[6,-23,-1,8,10,-9,-6,-1,-22,11,-1,-18,-7,-8,-11,11,-3,2,3,-17,9,4,8,16,-2,29,4,24,-11,3,0,-39,22,-2,10,-7,5,-6,14,-16,-28,-16,-13,37,-21,8,-7,-16,-3,6,16,-9,-14,-16,15,8,19,0,-30,16,-9,-6,24,1,-21,-1,5,-1,32,1,12] : <93>, X
[-22,-9,6,-17,-3,-1,1,-30,0,4,11,15,3,2,-16,7,11,-7,-45,17,21,-14,-12,3,12,-4,12,-1,-11,0,-3,-9,-12,-23,-2,11,-11,-7,4,11,13,-6,-44,-2,-2,-4,4,-4,4,13,-6,-23,35,-9,5,-25,14,-4,27,-16,-9,-3,-13,11,-12,10,-30,2,0,2,-15] : <83>, H
[-27,-14,-2,-9,9,15,6,-26,1,10,20,13,9,-7,-4,12,-12,-10,-35,-11,19,-6,-9,1,14,3,4,8,-6,18,12,-7,-11,-8,-19,-9,-1,14,-3,13,-3,-3,-22,11,-14,-24,-2,7,-4,-6,11,4,23,-12,0,-26,39,0,45,-47,-8,-6,-7,15,3,27,-31,5,2,12,-26] : <83>, X
[36,-4,16,-17,-24,-6,0,-17,0,-50,-12,35,3,-28,15,-22,9,-14,0,14,-14,-8,-36,-11,10,-10,16,8,-24,-7,0,-6,-12,4,-11,18,-2,16,-2,17,-8,-13,5,-27,9,-10,-28,6,-7,23,-26,-9,1,24,-4,-5,-45,0,-9,5,13,11,-12,14,4,-2,-8,-2,-37,7,9] : <92>, H
[-17,-13,-3,-5,13,32,8,-13,-4,3,11,3,9,-1,-9,12,-9,-11,-11,-22,15,9,7,9,-5,24,2,8,-7,0,14,-21,19,-2,12,-6,-1,4,25,-4,-10,-3,-10,25,-22,-12,-11,-1,-1,-2,19,-3,2,-8,9,-3,47,6,18,-36,-19,-15,4,23,10,17,-10,2,24,4,-14] : <83>, X
[-28,-19,0,2,7,-9,13,-22,-6,18,27,-1,6,9,-15,18,-13,-4,-25,-7,24,-6,8,13,-3,7,7,5,-27,39,-3,-5,-15,-16,-31,7,-11,-18,26,5,13,-3,-24,17,-17,2,-1,-4,2,0,-4,-18,19,-20,18,-8,10,-5,44,-15,-18,-8,10,-4,-11,12,-25,7,43,-1,-23] : <83>, X
[-12,-17,8,-4,-2,-5,13,-21,-3,3,-10,8,0,9,-2,-3,14,-13,-17,6,13,-7,-14,-4,18,-26,8,8,1,-6,5,1,6,-17,3,7,4,8,2,16,-12,-3,-41,2,7,-11,-14,-4,-4,15,-3,-3,20,-11,-11,-9,21,-5,17,-9,7,1,-9,9,-5,4,-18,4,-23,2,-10] : <83>, H
[-17,-30,0,-5,16,-3,19,-24,-18,3,37,25,21,3,-12,6,1,-7,-65,-14,21,-7,8,5,14,28,13,-6,-16,12,6,-8,-6,-23,-58,26,3,-1,11,5,17,77,-32,13,-30,-27,6,2,-15,18,-3,-27,25,-22,43,-9,34,16,27,-27,-25,-28,2,25,10,6,-23,5,40,17,-12] : <83>, X
[6,-24,-12,-6,-6,-7,15,-24,-20,2,3,12,19,-5,11,5,-5,-3,-33,-9,14,-7,8,14,23,26,4,14,-9,11,10,-23,11,-13,-15,3,2,10,17,6,-8,-4,-38,24,-12,-27,-1,-2,-10,7,20,-15,4,-23,21,-14,18,7,-4,-16,-9,-9,13,8,-4,-1,-24,-2,-10,14,1] : <83>, X
[12,-31,5,6,-7,-24,3,-17,8,7,-4,-12,-8,-32,5,-6,-11,1,-16,16,13,-5,-7,-1,-1,-17,21,-9,-34,1,4,-1,-7,-12,-19,14,3,-24,-15,-1,-45,20,-14,-1,22,33,11,9,1,18,-14,-2,9,-2,-4,-15,-46,-23,-26,23,-3,12,15,-24,-12,-1,-3,-1,3,-15,0] : <93>, H
[-13,3,-3,25,10,7,6,-2,-4,18,20,1,7,-7,-4,5,-14,-5,-19,-7,11,-2,11,4,-8,25,2,-2,-6,15,4,-9,-2,-6,-25,8,-7,-5,10,-9,14,6,-1,-4,-17,0,9,0,-5,-10,8,-8,12,-15,9,-9,14,5,8,-21,-16,-13,5,-1,0,6,-12,1,29,12,-12] : <83>, X
[-2,-12,7,-9,2,0,-22,-23,-8,-12,34,10,6,-12,-9,7,-6,-14,-32,-6,17,-5,-7,-3,-2,8,13,-3,-18,-2,6,-13,-10,-16,-21,14,-2,9,0,7,-12,-2,-16,7,-13,-13,2,-1,-3,18,-7,-12,15,-8,12,-3,20,4,21,-17,-13,-8,-2,24,-4,17,-18,3,16,9,1] : <83>, X
[16,-11,14,1,-3,-19,-5,-17,-15,-9,-2,-14,-1,-19,-13,10,-15,0,3,-2,0,5,-12,3,-28,-2,10,22,-25,-2,-10,-15,-2,0,-1,-1,-7,-7,3,4,-11,-30,4,22,-5,14,-8,-11,11,4,-13,0,-13,1,2,8,-21,-6,5,15,-12,1,6,14,-17,20,-3,-1,34,-18,6] : <93>, X
[-11,-21,18,-12,3,4,2,-34,1,-3,-10,20,-1,-7,-15,-9,0,-18,-30,6,17,-10,-16,-3,1,0,21,4,-10,-2,5,-7,-13,-21,-5,14,-2,6,-1,-7,-4,-1,-24,3,-4,-15,-4,1,0,18,-15,-10,30,-7,-3,-6,19,1,27,-22,-13,-7,-9,30,-4,17,-27,6,3,-2,-13] : <83>, H
[4,-13,-9,-15,-5,6,12,-29,-4,0,-3,29,5,9,22,-11,13,5,-51,1,19,-13,6,4,38,7,5,-1,-10,12,8,5,2,-9,-31,15,3,6,3,9,-1,-1,-31,5,10,-12,-5,15,-4,18,11,-16,10,9,21,-5,3,1,1,-20,-4,2,-6,7,10,-11,-19,11,-34,11,3] : <83>, H
[-15,-10,-7,-14,8,29,0,-3,2,-10,10,20,23,-20,2,1,-23,-12,-7,-28,9,7,-13,0,-6,16,5,-2,5,11,27,-9,-16,0,12,-4,23,24,-6,-9,-24,8,18,12,-16,-37,-4,12,-12,-10,17,22,-2,-5,-2,-9,55,4,37,-50,-12,-17,-9,19,18,19,-13,1,0,6,-27] : <85>, X
[9,-7,5,0,1,-17,2,-3,8,-1,16,9,1,-20,6,-7,-21,-3,-20,10,4,-16,-3,-1,-3,8,22,-26,-31,16,5,7,-27,-17,-46,29,-13,-16,-23,-14,-3,12,15,-30,13,12,17,19,-14,14,-21,-13,16,-1,13,-13,-44,-11,-14,-5,-20,-3,7,-11,4,0,-8,-6,17,-3,-14] : <91>, H
[-18,8,2,-3,6,13,-1,-19,7,-2,8,14,3,8,-6,8,-6,-6,-28,0,19,-8,-1,3,-18,2,11,-4,-19,14,-4,-2,-27,-9,-27,14,-7,-10,2,17,21,0,-7,-22,-4,-2,0,-6,2,0,-13,-15,25,15,11,-7,-9,-2,31,-17,-18,1,-3,6,-5,-2,-21,2,9,1,-13] : <83>, H
[-8,-32,0,-6,5,-9,18,-21,-1,9,16,19,-6,-1,1,3,2,-13,-26,-9,11,-4,-9,-1,30,2,9,-4,-9,6,25,7,7,-15,-12,8,8,20,-2,8,-31,-4,-27,18,-1,-23,-11,9,-12,12,12,5,0,-15,9,-7,23,-4,2,-19,1,-5,17,15,14,3,-10,2,-16,5,9] : <83>, X
[-22,-14,-7,0,1,7,8,-25,-4,5,10,19,-1,2,-4,4,7,-7,-41,10,22,-13,5,11,16,7,10,-41,-13,1,-3,0,-5,-25,-22,10,2,-8,4,5,14,6,-35,-7,6,0,1,7,-1,8,7,-23,29,-5,8,-9,6,-2,10,-16,-4,0,-2,4,-3,4,-24,6,-6,-2,-13] : <83>, H
[4,8,-9,-10,9,27,-5,-1,-4,-22,9,16,23,-11,8,-11,-11,-11,-5,-19,5,-10,8,8,-1,24,3,4,-1,16,15,-24,-4,2,10,-6,-3,13,1,-5,3,20,8,-4,-10,-29,2,2,-5,-11,15,0,6,0,11,-3,33,14,10,-18,-15,-12,-1,7,11,-1,-11,0,-9,10,-8] : <85>, X
[-3,-21,-1,-5,9,6,20,-24,-21,-6,7,15,2,-2,-1,7,3,-5,-43,-3,18,-1,3,4,14,22,17,-6,-20,4,1,-19,4,-12,-35,13,3,-3,11,1,-4,-9,-24,11,-19,-6,0,-2,-8,18,1,-22,9,-6,27,-6,8,-3,-2,-17,-20,-9,11,39,2,-1,-22,3,17,0,-10] : <83>, X
[-13,11,-8,0,4,20,10,-2,12,1,37,13,13,-5,6,11,-21,1,-41,-14,22,-8,16,2,3,25,6,-6,-33,25,6,8,-24,-3,-36,11,-14,-5,-14,-15,25,8,-1,-17,-9,-8,1,11,2,-9,6,-15,19,-8,15,-16,9,3,35,-39,-22,-13,-4,-4,9,2,-24,2,12,8,-15] : <83>, X
[-1,2,-3,2,-7,-2,5,1,9,13,8,3,46,17,12,4,-3,4,-29,8,11,-4,8,4,13,-4,1,-5,-6,8,2,13,-9,-9,-15,4,-8,0,1,11,22,8,-23,-13,14,-9,3,1,1,0,9,7,17,6,4,-7,0,-10,14,-10,4,7,-5,-22,-2,-4,-20,0,-20,8,-12] : <83>, H
[-12,2,10,-16,9,12,-3,-4,6,-19,14,13,15,-37,-22,6,-20,-17,11,-14,-6,5,-26,-5,-35,6,10,10,-1,7,9,-5,-32,-1,6,5,-10,7,-10,-5,2,-5,40,-13,-28,-14,-11,-4,-3,-17,-17,10,-2,-10,-19,-6,34,7,56,-36,-48,-13,-8,36,4,37,-14,-1,45,7,-19] : <83>, X
[-4,-10,9,-11,-1,-4,14,-19,4,-11,2,13,3,-12,9,-5,-14,-5,-15,8,14,-7,-24,-2,2,-1,17,3,-17,10,10,5,-15,-4,-17,10,-3,-3,-10,-1,-16,-5,4,-11,0,0,0,17,-6,17,-14,-2,4,8,5,-7,-13,-3,26,-15,-11,1,1,12,4,6,-13,-6,5,-5,6] : <92>, H
[-6,-13,4,-10,-9,29,5,-22,-5,-19,-1,25,2,-6,1,-4,-3,-19,-23,-6,12,-6,-17,2,4,18,18,2,-18,2,11,-15,-25,-11,-7,19,-3,13,-2,4,-5,-10,-4,-1,-7,-24,-11,16,-14,14,-5,-12,14,11,6,-8,16,1,24,-9,-19,-3,-4,38,19,8,-21,4,-8,7,-8] : <85>, X
[1,-4,-3,10,1,-11,-2,-2,2,6,22,-8,0,0,-4,-1,-26,3,-8,0,11,-9,9,3,-13,12,13,-15,-24,18,-3,-5,-21,-5,-30,11,-8,-20,-5,-9,8,-3,7,-22,5,19,22,5,-2,-7,-7,-11,15,-10,5,-9,-27,-6,-8,3,-13,-5,5,-29,-15,-2,-9,1,35,-8,-12] : <91>, H
[-7,-28,3,-5,11,-10,10,-26,-16,4,35,16,9,-8,-5,3,-6,-3,-51,-6,17,-8,3,9,8,24,16,2,-22,15,5,-15,-8,-27,-51,27,4,8,16,5,3,12,-35,10,-13,-13,13,-1,-7,14,-3,-22,17,-18,21,-7,10,12,13,-26,-28,-13,12,16,-6,14,-21,8,33,12,-7] : <83>, X
[-6,2,11,-1,6,-8,4,-11,9,7,22,-2,11,-16,-5,3,-27,0,-19,-1,11,2,-7,2,-3,-9,7,6,-24,16,-1,3,-20,-18,-21,4,-7,-11,-4,37,4,-15,2,-6,-4,3,3,4,6,-9,0,0,8,-11,-2,-7,-6,-9,30,-19,-13,1,-3,-10,-8,14,-14,-1,19,1,-6] : <91>, X
[20,-11,-7,5,12,-6,0,-7,-11,-9,32,4,18,-38,5,-8,-28,8,-35,-21,8,-10,12,15,-6,45,13,3,-39,25,-2,-27,-12,-4,-64,20,-3,4,2,-18,0,5,10,-1,-27,-9,9,-4,-9,7,1,-21,-10,-17,32,-2,-7,8,-3,-19,-32,-18,20,5,-10,8,-23,-2,47,6,3] : <91>, X
[-26,-9,-9,-14,-14,6,18,-26,13,23,-1,15,4,13,18,-2,9,-2,-40,22,26,-9,4,7,24,-10,12,-2,-9,11,4,19,-6,-8,-9,13,-2,0,1,23,6,-6,-49,-3,19,-12,-16,15,-1,12,11,-9,29,-2,0,-16,2,-12,18,-13,11,14,-6,-18,1,-3,-22,8,-37,-5,-7] : <83>, H
[-23,-22,3,-5,3,-7,5,-15,4,13,15,6,8,2,-2,4,-4,-6,-23,6,18,-6,-2,2,4,-5,13,-8,-17,2,10,0,-12,-11,-13,12,-5,0,-14,9,12,6,-34,-6,5,4,6,4,-5,7,-5,-7,30,-19,-6,-14,15,-15,23,-10,-3,-2,-8,-9,-4,10,-22,1,5,1,-16] : <83>, H
[16,-2,3,-21,-13,-2,7,-16,-5,-28,17,14,22,-33,13,-6,-22,5,-25,-28,1,-9,-2,6,13,1,7,18,-24,3,-2,-6,-11,3,-27,5,-6,21,6,11,-5,-16,-27,10,-18,-20,-8,9,7,3,5,-3,-14,-15,13,-5,-3,1,18,-38,-11,-1,1,8,-14,9,-19,6,4,11,-5] : <83>, X
[-20,-10,7,17,0,-4,-11,-23,5,5,25,6,7,-5,-22,5,1,-7,-17,14,18,-6,-7,12,-3,-14,9,9,-8,-6,-4,-5,-18,-24,-6,8,-16,-15,-3,20,28,1,-34,-22,4,1,16,-1,-1,5,-7,-8,47,-16,-12,-16,13,-6,32,-2,-7,0,-12,-8,-21,11,-21,4,14,3,-22] : <83>, H
[-17,9,-3,-6,-7,14,-1,-22,8,2,18,18,6,-8,9,-1,-22,4,-50,4,25,-15,8,6,-2,15,4,-14,-26,23,7,6,-30,-5,-35,17,-6,-12,-3,11,19,2,-11,-22,4,-8,-8,16,5,-1,-3,-9,18,3,11,-15,-13,-6,37,-35,-23,1,-3,-15,6,4,-25,1,-4,5,-15] : <83>, H
[-29,-28,-11,8,17,6,14,-11,-2,36,13,9,-7,8,1,2,-12,6,-24,-2,35,-3,18,14,12,18,17,-20,-12,8,9,-7,5,-19,-10,6,4,-15,4,-16,-24,6,-21,21,4,13,5,10,-4,13,19,-7,11,-14,3,-10,18,-12,-13,-13,-12,1,16,-9,2,-1,-11,5,15,-10,-5] : <83>, X
[2,-18,13,7,2,-31,5,-13,14,9,18,-3,0,-41,-10,2,-35,5,-16,10,9,-20,-5,-1,-9,-3,22,-15,-44,17,5,6,-24,-19,-43,29,-8,-21,-23,1,-10,-2,5,-25,7,27,16,5,-9,10,-17,-5,15,-15,2,-21,-37,-13,5,-4,-23,1,0,-28,-19,6,-12,-1,45,-5,-18] : <91>, X
[-16,-25,-5,-5,-7,12,6,-27,6,5,2,19,5,11,11,-35,10,-9,-32,7,28,-8,-10,-19,22,-11,-6,4,-5,11,6,1,-11,-20,8,3,-2,15,-1,17,15,-2,-43,-4,12,-19,3,11,-4,15,-2,33,39,0,-8,-15,19,-4,23,-19,7,3,-13,-13,0,7,-23,3,-33,10,-17] : <85>, H
[-13,0,-7,-2,-3,8,-6,-12,6,7,17,23,9,0,2,-7,-7,-21,-41,8,20,-15,6,0,7,6,17,-9,-9,10,8,2,-17,-14,-25,13,-3,4,-5,4,8,-7,-20,-18,7,-6,8,15,-7,26,2,-6,24,-1,7,-15,-2,-14,17,-25,-10,-6,-5,-4,7,-1,-19,1,-13,7,-3] : <83>, H
[26,-24,8,9,-11,-29,-13,-16,-1,-15,13,-18,-3,-42,-14,4,-18,4,6,-15,-10,5,-23,-1,-25,-9,20,18,-30,4,-7,-26,12,-8,-9,3,-4,-16,-9,7,-18,-39,9,2,-14,15,5,-12,6,13,-20,-8,8,-6,-5,-6,-40,-8,-6,23,-10,2,10,-6,-32,14,2,-4,36,-10,1] : <93>, H
[-31,-2,-9,-6,14,22,11,-6,4,17,18,13,11,16,6,1,-5,-4,-48,-5,21,-10,14,3,21,13,2,-7,6,15,10,11,-8,-4,-9,8,0,12,12,1,6,16,-20,-1,-2,-20,-7,10,-8,-9,18,3,16,-8,11,-11,43,6,32,-50,-13,-10,-8,4,17,3,-18,2,-13,12,-11] : <83>, H
[6,-7,10,-11,-43,11,-2,-10,12,-30,-20,27,-13,-20,11,-25,-3,-12,20,28,-9,-14,-32,-25,-4,-16,18,-25,-7,-10,10,3,-25,-5,4,18,6,12,-32,-13,-26,3,34,-25,24,12,-1,25,-13,16,-17,8,1,21,-15,-11,-26,-11,-16,-3,-4,9,-10,25,21,-3,-2,3,-38,-5,1] : <92>, H
[-23,-7,-6,7,19,18,5,-9,1,1,17,27,17,8,1,1,6,-14,-31,3,18,19,8,0,18,13,17,-9,7,5,6,1,-7,-22,-12,16,-5,9,3,6,34,29,-32,-20,0,-24,20,-1,-14,5,8,-16,39,-15,0,-10,35,13,24,-28,-4,-14,-11,0,-1,0,-32,0,-16,18,-16] : <83>, H
[-12,-11,-1,4,-6,-1,0,-21,2,-6,3,30,-2,12,-7,-6,23,-12,-29,25,8,-9,-6,7,16,-15,8,-6,-4,-5,-4,4,-12,-7,-12,9,-2,5,1,24,16,10,-39,-15,13,-16,16,5,-15,20,-9,-29,39,-2,-3,-7,7,3,11,-4,5,-5,-13,3,3,-5,-24,6,-32,11,-13] : <83>, H
[-13,-15,1,9,7,0,2,-6,6,3,32,11,15,-10,-2,5,-14,-3,-29,0,19,-5,13,3,3,12,-8,0,-13,16,5,-1,-16,-19,-25,19,-2,4,0,3,68,8,-18,-13,-15,-11,-3,7,-2,-7,5,-6,26,-16,10,-21,27,5,30,-28,-23,-9,-5,-6,-6,1,-27,0,12,13,-17] : <91>, X
[16,-16,17,-8,-6,-17,-2,-32,3,-12,-5,-8,-12,-24,-12,16,-20,-13,-11,14,11,-14,-24,-4,-22,-8,20,4,-37,-2,0,-15,-19,-13,-19,21,-7,-15,-16,5,-26,-26,7,-9,-9,23,-4,0,6,25,-32,-4,7,10,-4,-7,-45,-13,-7,9,-17,-6,5,20,-12,10,-11,13,23,-15,-3] : <93>, H
[38,-11,9,-22,-15,-12,3,-9,8,-46,-7,35,13,-35,15,-18,3,-5,-8,3,-21,-7,-21,-7,7,-6,11,9,-9,-9,10,-1,-10,1,-30,10,3,31,-9,17,-14,-5,13,-22,-1,-33,8,7,-13,17,-19,-7,5,12,3,-2,-17,10,0,-6,8,-3,-9,17,-1,2,-10,-2,-35,21,9] : <92>, H
[-10,-19,9,13,1,-14,-3,-17,3,4,10,17,-19,-5,-6,-2,9,-7,-17,18,12,-11,-12,-4,8,-15,16,-11,-14,-10,-2,3,-11,-15,-17,25,3,22,-7,10,7,1,-24,-17,6,10,13,4,-8,22,-19,-15,34,-9,-9,-12,-7,-5,6,8,-2,-5,-10,1,-11,10,-37,4,1,6,-9] : <83>, H
[-5,4,-10,-15,-5,20,4,-1,16,-15,5,31,12,-9,19,-9,-14,-5,-12,-9,4,4,-19,-6,19,11,12,-16,-4,10,17,12,-19,-6,-26,11,-2,22,-14,13,5,23,14,-36,9,-33,4,23,-11,-4,7,-5,17,-1,4,-24,12,12,15,-41,-4,-2,-11,-11,15,4,-23,2,-31,19,-11] : <85>, H
[-20,-20,-8,2,-5,7,7,-16,0,-5,-7,15,-3,14,10,-1,9,-12,-25,12,15,-7,-8,0,27,-2,4,2,0,-6,-4,4,0,-17,12,0,-3,1,-15,21,-5,-2,-23,8,10,-17,-4,5,-5,5,9,-5,23,-2,-5,-11,26,-5,10,-18,3,1,-9,-2,-2,2,-24,5,-29,4,-9] : <83>, H
[-7,-11,8,-14,1,9,6,-29,-12,-17,8,16,29,-8,-16,6,4,-14,-31,-10,16,9,-15,6,2,6,3,23,-12,3,7,-26,-10,-20,-3,2,-3,15,15,22,1,-15,-24,11,-25,-27,-17,-4,5,2,0,-14,11,1,2,0,37,8,44,-26,-17,-16,-12,40,-4,24,-21,3,7,7,-5] : <83>, X
[18,-7,2,-4,-10,-15,9,-17,-11,-8,-2,10,-5,-2,1,-1,0,2,-24,6,8,-1,-2,2,3,-5,16,11,-24,3,-3,-5,3,3,-21,8,-1,-11,7,11,-14,-21,-20,19,-1,8,-7,-4,2,17,-12,-12,-15,11,12,2,-31,-10,-18,18,-5,5,14,11,-14,-4,1,2,2,-5,12] : <92>, X
[-10,-33,8,1,-3,-10,4,-24,5,-2,5,18,9,-4,-9,-2,13,-10,-31,3,20,-4,-14,-3,10,-13,9,8,-15,-3,1,-1,-3,-21,-9,8,-1,7,1,33,1,6,-45,-2,1,-19,1,-5,-3,16,-4,-7,30,-15,-4,-17,21,-6,25,-12,1,-3,-12,2,-8,11,-21,-3,-15,8,-15] : <83>, H

[-1,11,2,-4,-30,16,15,1,-10,-23,16,-3,27,-6,-13,-66,-8,-21,-54,4,-37,5,-33,9,-18,32,10,8,-9,3,26,-7,18,2,-19,5,10,29,23,-19,-4,-38,-24,9,27,14,-11,-4,-3,38,-14,-24,-2,37,-3,7,-11,1,16,-26,-9,-5,27,10,9,17,4,18,24,0,17] : <82>, N
[-5,14,11,-27,-4,-13,-10,1,-26,-20,4,-12,4,21,-3,41,-17,-3,-13,16,0,-21,4,-9,-22,49,12,4,-2,7,1,-31,-20,2,-30,13,5,-2,31,-7,34,-44,-2,-22,84,4,7,5,-12,21,-2,21,-33,-6,-3,3,-14,-1,5,-16,11,-6,27,-2,-28,-10,-11,5,14,-8,15] : <90>, G
[4,-7,-5,-19,-8,7,15,-1,-11,-8,1,-13,67,10,-12,11,-19,-13,-30,0,-18,-8,-32,-4,-9,27,3,18,-18,-18,21,2,10,5,-25,4,11,23,31,-12,-7,-24,-34,-4,17,8,-26,12,7,-10,-10,6,2,14,6,0,-4,8,4,3,-8,9,11,10,-19,13,4,9,1,10,18] : <82>, N
[-11,-20,2,5,-24,12,13,8,0,7,7,-8,38,-13,-3,-20,-26,-4,-13,-5,-18,12,-22,2,-22,2,21,-6,-8,-7,-5,-6,13,6,7,-3,18,20,19,-14,-12,-24,-20,25,-13,9,-10,-6,8,39,-17,-5,8,-3,10,8,-6,-1,-11,22,5,7,-7,-2,-9,6,9,9,1,4,0] : <82>, F
[-8,5,12,12,-24,-16,7,14,-12,-17,21,-5,20,-3,-15,-57,-10,-21,-42,5,-27,-6,-29,-4,-33,43,37,-7,-3,13,0,-26,1,10,-18,-2,28,13,-1,-33,10,-44,-3,10,108,14,13,-23,-37,52,-18,-31,-21,17,-3,12,-14,-13,5,-25,16,4,23,-3,5,9,-22,16,13,-5,9] : <82>, G
[5,-6,-5,-14,-12,10,12,3,0,-9,20,-13,66,7,-17,22,-15,-1,-39,-8,-27,21,-44,-4,-3,25,1,-10,-23,-18,-6,11,36,4,-8,1,11,30,12,-15,-7,-42,-35,-5,31,12,-25,3,-18,-25,-15,-11,11,31,-6,-8,-7,9,-3,-18,1,-3,21,3,1,21,14,15,4,19,6] : <82>, N
[6,25,6,-21,19,-33,-7,11,-17,-19,13,-16,-6,33,-11,53,3,11,-9,15,1,-15,17,-2,-8,35,11,-18,-4,26,-31,-33,-13,6,-26,8,0,-9,8,-3,36,-40,-1,-42,87,-5,16,-4,-15,12,5,13,-25,-1,-17,-8,-5,-6,-2,-37,24,-17,44,-12,-20,-11,-11,3,6,-4,12] : <90>, G
